Facts:
klofon brezul <- fligres, skekos, plostil, libas, ridril
klofon flufla <- fligres, divo, befer
klofon pleska <- brizivem
klofon ridreni <- pobol, nadas, bogrum, tradur, stoplas
klofon gemugol <- grazume, mori, flufik
klofon silem <- grazume
klofon lugrum <- ploklin, labirul, mimo
klofon minas <- givoba, detik, flasi
klofon ridril <- givoba, begriza
klofon plikle <- givoba, gukun
klofon zotrigru <- lesku, tretro, botru
klofon skekik <- broklam, flutrofen, naste
klofon rupla <- ploplak, punan
klofon bradrik <- ploplak, nufos
klofon gumaskol <- flisil, minas, silem
klofon dutru <- flisil, plurel, flufla, flufik, stoso, mesim, bastari
klofon kazak <- nadas, mobroba, refote, lugros
klofon brizivem <- nadas, brusta
klofon paplu <- mori, skekos, libas, lobul
klofon labirul <- ploze, tretu, ganas
klofon fligres <- seplo
klofon plurel <- drubrin, besal
klofon kaba <- drubrin
klofon mimo <- drubrin, mesim
klofon filek <- kaba, kazak, zulem
klofon trugosis <- kaba, skoflu
klofon fedren <- kaba, flufik, brezul
klofon bruko <- paplu, ridreni
klofon nadas <- stoskoflam
klofon klelis <- plostil, dugrun, starer
klofon boro <- plurel, nubra
klofon kepum <- mobroba, naste
klofon pobol <- kazak, roluk, mibon, flogesa, lafi, ridril
klofon stoso <- kazak, pudriflo
klofon trupu <- todran, labirul, mimo, delan, stadromon, skunul, trugosis, tedal
klofon sidris <- skibril, brolabrer
klofon falir <- rostozir, grelak, skekik
klofon klodun <- buklupli, gumaskol
klofon nufos <- buklupli
klofon givoba <- buklupli, peklinek
klofon tedal <- falir, trumin, flufla, flufik, skunul, vetrok
klofon skunul <- labirul, trumin, rotris, tredro, boro, botru, sabrem, gagre
klofon brudro <- gaba, fedren, midil, gumaskol
klofon plostil <- pleska
klofon todran <- bruko, tredro, delan, stadromon, vetrok
klofon lobul <- refote
klofon tretu <- buflur
klofon stadromon <- buflur, lugrum
klofon stutar <- peklinek, trular
klofon divo <- brolabrer, lakluk
klofon vuru <- brolabrer
klofon zuzom <- rotris, drutu
klofon midil <- divo, bogrum
klofon flufik <- ganas, satri, mesim
klofon fleruk <- flutrofen
klofon pudriflo <- diplekek
klofon gretrun <- grelak
klofon brudrul <- limin
klofon trumin <- delan, stadromon, klodun
klofon lefal <- drela
klofon plifel <- vuru, lakluk, zaflu
klofon starer <- fleplin, stoso, mibi
klofon stafu <- befer
klofon brebri <- detik
klofon mibis <- tretro
klofon nuti <- punan, zafubi
klofon skupak <- fledruple
klofon trular <- fledruple
klofon lustur <- gukun, plikle
klofon befer <- gukun, mutras
klofon libas <- flasi, zafubi, sabrem, pudriflo
klofon sizar <- brudrul, trotestil
klofon ploklin <- brebri
klofon skoflu <- daskem, troplin, brezul
klofon bastari <- drutu, libas, stoso
klofon zifin <- drutu
klofon stilon <- trotestil
klofon lugros <- flogesa
klofon flagitri <- flogesa, zaflu
klofon drubrin <- flogesa
klofon roluk <- lefal
klofon rotris <- botru
klofon gristi <- trular
klofon broklam <- stilon
klofon bogrum <- zulem
klofon skekos <- zafubi
klofon lafi <- zafubi, plifel
klofon ploze <- dugrun
klofon nutol <- mutras, trugosis, dutru
klofon grafas <- starer
klofon kino <- skunul, gumaskol, vetrok, tedal, trupu
klofon daskem <- sabrem
klofon gagre <- sabrem
klofon satri <- plida
klofon pebriplu <- plida
klofon buflur <- gumaskol
klofon rostozir <- minas
klofon mesim <- minas
klofon bidros <- zaflu
klofon leplek <- vetrok
klofon drela <- besal
klofon mibon <- besal
klofon buklupli <- besal
klofon vetrok <- lugrum
klofon tredro <- silem
{fligres, pobol, fleruk, kino, ploplak, klelis, nadas, mori, skekos, seplo, drubrin, kaba, paplu, grafas, mobroba, kazak, todran, skibril, rostozir, stutar, falir, naplal, labirul, pleska, trumin, bruko, refote, fedren, flufla, peklinek, pebriplu, mimo, nufos, divo, treflun, lustur, tredro, begriza, ganas, grelak, limin, delan, naste, roluk, brudro, befer, detik, sizar, tretro, bradrik, punan, bogrum, fledruple, lakluk, flasi, brudrul, kepum, trotestil, stadromon, gemugol, lefal, skekik, botru, lobul, stilon, lafi, zafubi, rupla, ridreni, dugrun, filek, tradur, midil, mibi, starer, skunul, plikle, gretrun, plida, trugosis, ridril, nuti, nutol, klodun, gagre, vetrok, besal, stoplas, tedal, pudriflo, lugrum, silem, gristi} droplolas 205
{brizivem, grazume, givoba, sidris, ploze, stoskoflam, gaba, bidros, flufik, rotris, leplek, skupak, boro, zuzom, drela, satri, fleplin, mibon, lugros, flogesa, brezul, skoflu, trular, zulem, stoso, mutras, stafu, sabrem, regrom, mesim, gumaskol, dutru, minas, zaflu, bastari, trupu} droplolas 219
{ploklin, lesku, broklam, flisil, tretu, plostil, plurel, buklupli, buflur, flagitri, brolabrer, flutrofen, diplekek, vuru, nubra, gukun, mibis, brebri, brusta, daskem, drutu, libas, troplin, briklas, zotrigru, plifel, zifin} droplolas 680
{fligres, ploklin, sidris, flisil, kaba, plostil, grafas, mobroba, rostozir, trumin, bidros, pebriplu, mimo, rotris, divo, satri, brudro, nubra, gukun, flasi, daskem, skoflu, lobul, stoso, stafu, sabrem, regrom, plifel, dutru, ridril, zaflu, nutol, gagre, silem} drekor b
{brizivem, kino, nadas, seplo, skibril, falir, labirul, buflur, lustur, diplekek, grelak, punan, lakluk, brebri, brusta, mibi, plida, vetrok} drekor d
{pobol, givoba, lesku, broklam, ploplak, mori, ploze, stoskoflam, plurel, kazak, todran, stutar, naplal, gaba, bruko, refote, fedren, flagitri, flufla, peklinek, flufik, nufos, brolabrer, leplek, treflun, tredro, ganas, skupak, flutrofen, boro, delan, naste, drela, detik, tretro, bradrik, bogrum, fledruple, mibon, mibis, brudrul, drutu, flogesa, gemugol, brezul, skekik, botru, trular, briklas, stilon, zafubi, rupla, ridreni, filek, tradur, midil, mutras, starer, skunul, plikle, zotrigru, mesim, zifin, gumaskol, trugosis, nuti, klodun, besal, stoplas, pudriflo, trupu, gristi} drekor a
{grazume, fleruk, klelis, skekos, drubrin, tretu, buklupli, pleska, begriza, limin, zuzom, roluk, fleplin, befer, kepum, trotestil, stadromon, troplin, dugrun, gretrun, minas, bastari, tedal} drekor c
{paplu, vuru, sizar, lugros, libas, lefal, lafi, zulem, lugrum} drekor e

Known rows:
[ -4   2   1   2  -1  -7  -2   0  -2   3  -6  -2   5   3  -1  -1   0  -1
   3  11   0   1  -6  -2   4  -1  -4   4   3  -1  -1 -10]: stoso
[-5  8  1  5  1  3 -2  8 -3 -1  3  3  0 -3 -1  2 -1  1  5 -3 -2  0  3  8
 -1  0  4  2  1  8 -5 -8]: flagitri
[-28 -14   5  18   4   4  18  14  -5  -5 -23  -7   3  13  -1  -3   2   9
  -4   9   9  -3  16   4 -16  -5  -5  -6   6 -19   1   2]: sizar
[  8 -16   4   0  -2  -4   0  -5   4   2   4   2   1   2   1   1   1   0
 -16   1   5   0   7   6   6   1   2  -3  -5  -3   6  -2]: roluk
[ -1 -14 -10   4   2   9   9 -15   6   2  -3   1  -9  -2   1  -9   4  -4
  23 -20  -5   5   5   3  -7   1   6   0  -6   1 -14   8]: lustur
[-4  1  2  2 -1 -6 -1  1 -3  3 -6 -1  5  4 -1 -1  0 -1  5 12  1  2 -7 -2
  3 -2 -4  4  3 -2  1 -9]: regrom
[  2 -10 -12   1   2   8   8 -12   6   2   1  -4 -10  -3   0  -9   3  -4
  16 -16  -4   3   5  -4  -5   2   2  -1  -4   1 -11  15]: labirul
[ 4 12  0 -1  1  2 -4 13  0 -1  9 -3 -2 -5 -1  3 -3  0 -4  2 -3 -2 -2 -2
  2  1  0  0  3  6  2  2]: drutu
[  5 -14  10  -8   0   5   0  -1   0  -3 -12  20   6  -4   3   5  -1   2
  20 -14  -5   3 -18   7  -4  -2   8   0  -6  -1   3  -9]: stutar
[ 12 -20   3   3  -3 -11  -1   2   2   1   7   0  -1   0  -1   2   0  -2
 -22   7   2   0   1  -4  12   1  -1  -2  -1  -5   7   5]: fleplin
[ -2  -9  10  11   2   0   2  24  -3 -10  10  -4  -3  10   3   4  -5   2
 -13  -4   9   0  21  -4   1  -1  -5 -11   3 -17  13  17]: trotestil
[ -6   4   1  -3  -1  -1  -1  -6   0   4  -7  -2   8   4   1  -1   2   1
  10   5   2   0   1   6  -1  -1  -2   3  -2   0  -3 -16]: brudro
[ 16 -20  15 -15   1   5  -1   2   0  -5 -15  26   9  -7   4   9  -4   3
  11 -10  -6   3 -33  -3  -1   1   8  -3  -4  -1  13   2]: fledruple
[ 0 11 -1 -4  0  2 -4 -1 -1 -2  3  1 -1 -2  1  2 -1  0  3 -6 -1 -1  2  0
 -2  0  1  1 -1  1 -2  1]: todran
[ -6   4   1  -3  -1  -1   0  -5   0   3  -9  -2   8   4   1  -2   2   1
  12   5   1  -1   0   6  -1  -2  -2   3  -2   0  -4 -17]: nutol
[-2  4 -1  2 -1 -3 -3  3 -4 -2  3  3 -3 -2  0  0 -2 -3  1 -4 -4  2 -3 -2
  2 -2  0  2  3  0 -2  1]: flufik
[ 2  8 -1  1 -1 -4 -4  3 -5 -3  5  1 -3 -2 -1  2 -3 -2 -9  1 -2  0 -4 -9
  4  1 -2  1  5  3  1  9]: stoskoflam

Rows:
No name comes twice in this set of rows, the named rows included.
[  3  -9 -12   2   2   7   8 -12   6   1   1  -3  -9  -3   0  -8   2  -4
  13 -16  -4   3   6  -5  -4   3   2  -1  -4   2 -12  17] -> nadas
[  2 -10 -11   4   2   7   9  -6   6  -1   1  -5  -8  -1   1  -9   2  -5
  19 -21  -6   3   9  -5  -6   0   2  -3  -4  -2 -14  16] -> falir
[  9 -23  14  -6   0   0   0   4  -3  -4 -14  26   5  -6   2   6  -4   0
  16  -8  -8   7 -33   0   1  -1   8   0  -2  -2  10  -3] -> trular
[ 2  6  3  0  1 -2 -1  9  0  3 -4 -5  8  1 -2  2 -1  2 -3 15  0 -2 -6 -2
  5  1 -4  1  3  6  1 -9] -> gukun
[ 1  9  1 -6  0 -2 -2 -4  0  2 -4 -4  8  3  0  1  0  2 -2 10  3 -2 -2 -5
  1  1 -6  1  1  1  2 -5] -> flasi
[-5 10  3  9  3  2  0 33 -5 -8  6 -4  1  1  0  2 -6  0  8 -9 -4 -2 11 -2
 -2 -3 -1 -4  4 -3 -3  4] -> broklam
[ 0  7  0 -4  0  2 -3 -2 -2 -2  1  4  1 -2  2  2 -1  0  3 -8 -1  0  0  1
 -3  0  2  1 -2  2 -1  0] -> plikle
[  7  -7 -12   0   3   6   7 -11   6   0   3  -6  -9  -3   0  -7   1  -4
   7 -15  -5   1   4 -11  -2   4   0  -2  -3   2 -11  21] -> mibi
[ 14 -16   5   3   0  -5   0  11   5   2  10  -3   1  -2  -2   3  -1   1
 -24  10   2  -2   3   1  11   2   1  -4  -1   1   8   1] -> troplin
[  9 -18   6   5  -1  -4   1   9   4   2   6   1   1  -1  -1   2   1   1
 -16   6   2   0   4   8   9   1   4  -3  -3   0   6  -6] -> buklupli

The same elements again, as new rows of numbers:
Known rows:
[-12   2  -1  -2  23   6   3   5  12   3  -2   3  -2  -2  -4   0  -3   5
  -2  -4  -2  -3  -1  -2  -3  -2  -2  -4   5   0   2  -4  -6   3  -1]: zotrigru
[34  2  1  5 -5 -2  2 -3 14  1 -1  2  0 -4 -3  5 -2 13 -2  4 -6  1 -1 -2
  1 -2 -2 -5  3 -4  2 -4 -4 -3 -8]: ridreni
[ 0  7 -3 -3 -5 -3 -3 -1 -1  2 11  1  4 -3  7  0  5 -6 -3 -5 -1  2 -2  6
 -1 -2  6  1 -5 -4  2 -4  7 -4  0]: nadas
[-13   3  -3  -3  -4   1  -3  -2  -1   0  10   6   3   4  11  -1  20  -5
  -2  -4  11  -3  -1   4  -2  -2   9  11  -4  -4   2  -2   4   1   9]: daskem
[-12   6   5  -3   1   2  -3  -1  -2   0   9   4   2   0   8  -1   6  -6
  -2  -4  -2  -2   2   7  -2   0  11  19  -5  -3   2  -3  -1  -4   9]: flisil
[-7  6  3 -3  2  1 -3  0 -3  3  6  2  2 -3  8 -2  2 -5 -2 -4 -3  6  1  6
  0  4  9 20 -5 -4  2 -2  1 -3  5]: stoso
[18  2 -2  0 -4  0  4 -1 -1  4 -1  3 -3 -3 -3  0 -3 -5  0  7 -8 -3 -1 -2
  2 -1 -1 -4 16 -4  2 -3  0  1 -4]: pudriflo
[ 2  2 -3 -2 21  2  2  5  7  4 -2  1 -1  0 -4  3 -3 -3 -1 -4  0 -1 -2 -2
 -1 -2 -1 -5  7 -2  2 -4 -5 -1 -7]: stutar
[11  2 -2  1 -3 -1  4 -1 -1  3 -1  2 -3 -4 -3  2 -3 -4  0  7 -8 -3 -1 -2
  1 -1 -1 -4 15 -4  2 -3  0  1 -4]: ganas
[ 0  2 -1  1 -3  3  6 -1  6  1 -1  5 -3 -4 -3  0 -1  0 -1  8 -8 -3  0 -1
  0 -2 -2  0 13 -4  2 -4 -4  4  2]: broklam
[-4  4 -4 -3 -5  0 -3 -2 -2  4 -1  1 -3  2 -2  2 -2 -6 -1 -1 -7  1 -1  2
  0 -2 -1  0 -3 -4  2 -3  2 -1 -9]: trotestil
[-5  4 -5 -3 -5  0 -3 -2 -2  4 -1  1 -3  3 -2  2 -2 -6 -1 -1 -6  0 -1  2
  1 -2 -1 -1 -2 -4  2 -2  2 -1 -8]: dugrun
[16  2 -5 -1 -4  3  7  0  2  3 -1  3 -2 -4 -3  0 -1  7  0  4 -7 -3 -2 -1
  2  0 -2 -3  6 -5  2 -3 -5  3 -1]: gaba
[-13   2  -6  -3   8   5  -2   4   0   6  -2   1  -2   3  -3   0  -3  -2
  -2  -5   9   5  -2   2  -3  -2  -2  -1  -5  -4   2  -4  -6   2  -8]: zuzom
[-11   3  -6  -3  -5  -1  -3  -1  -2   3   2   1   0  -2   6  -1   9  -4
  -2  -4   3   2  -2  12  -2  -2  -1   8  -5  -5   2  -3  -1  -1  -3]: zulem
[-12   5  -1  -3  -4  -2  -3  -1  -3   0   6   2   4   3  11  -1   5  -6
  -2  -4   8  -3  -1   0  -2  -1  14   9  -4  -4   2   0  13  -3   3]: rostozir
[-4  4 -4 -3 -6  0 -2 -2 -2  3 -1  1 -3  2 -2  2 -2 -6 -1 -1 -7  1 -2  2
  0 -2 -1  0 -3 -4  2 -3  2 -1 -8]: limin

Rows:
No name comes twice in this set of rows, the named rows included.
[37  4  7  7 -5 -3 -2 -4 20  4 -1  1  2 -5 -3  0 -3 23 -3  3 -7  7  0 -2
 -1 -2 -2 -5 -1 -4  2 -4 -4 -3 -9] -> pobol
[-11   4  -1  -3   0  -1  -3  -1  -3   1   5   2   3  -3  11  -1   9  -5
  -2  -5   7   0  -1   5  -1   2   7  14  -5  -4   2  -2   3  -2   6] -> satri
[-5  2 -5 -3 -4  1 -2 -1 -2  0  7  4  3 -1 15 -1 22 -5 -2 -4 16 -3 -2  4
  0  1  6  9 -5 -4  2 -1  5 -1  6] -> skoflu
[-12   2  -3  -2  -2  -2  -3  -1  -3  -1   2   1   3  -3  18   8   8  -5
  -2  -4  11  -3  -2   4  -1   0  12   5  -5  -2   2  -1  10  -4   5] -> mimo
[14  2 -3  5 -2  0  4 -1 -2  0 -2  1 -3 -4 -2 13 -2 -3  2  8 -8 -2 -2 -1
  3  0 -1 -5  7 -4  2 -4 -3 -4 -2] -> trugosis
[-7  2  5  0  1  4  1  0 -1  2 -1  4 -3 -4 -3 -1 -3 -4 -1 12 -9 -3  3  2
  0  0 -1  9 12 -4  2 -4 -5  1  2] -> plurel
[-13   3  -6  -3  -4  -2  -3   0  -3   0   5   1   0  -4  13  10   3  -6
  -2  -4  -5  -1  -2  12  -2  -1   9   0  -5   0   2  -3   8  -4   6] -> vetrok
[-14   2  -4  -1  -3  -2   8  -1  -2   8  -2   1  -3  -4  -2  -1  -3  11
  -1   7  -8  -3  -1   2  -3  -1  -2   1  15  -4   2  -2   4  20  -1] -> boro
[-16   2  -2  -3  -4  -3  -3  -1  -3   4   1   1   1   7  11  -1  -2  -5
  -2  -4   8  -4   0   3  -3  -2   9   7  -1  -3   2   1  22  14   3] -> gagre
[-13   2  -4  -3  -3  -2  -3  -1  -3   3   4   2   2   0  13  -1   8  -5
  -2  -5  13  -3  -2   5  -3   0   3  11  -5  -4   2   0  10  10   5] -> sabrem
[-2  8  2 -3 -5 -3 -3 -4  0  4  3  1  4 -2  3 -1 -2 -4 -3 -4  2  7  0  6
 -2 -2 -1  5 -6 -4  2 -4  6 -3 -8] -> lafi
[-11   7  -3  -3  -5  -2  -3  -2  -2   2   2   1   2   3   4   0   2  -6
  -2  -4  -1   1  -1   7  -1  -2   1   4  -5  -4   2  -2   7  -3  -6] -> lefal
[-14   3  -6  -3  21  -2  -4  14  -2   0  -1   0   3   3   1   7  -2  -6
  -2  -5  16   1  -2   6  -2  -2   8  -5  -5   6   2  -4  -5  -4   3] -> kino

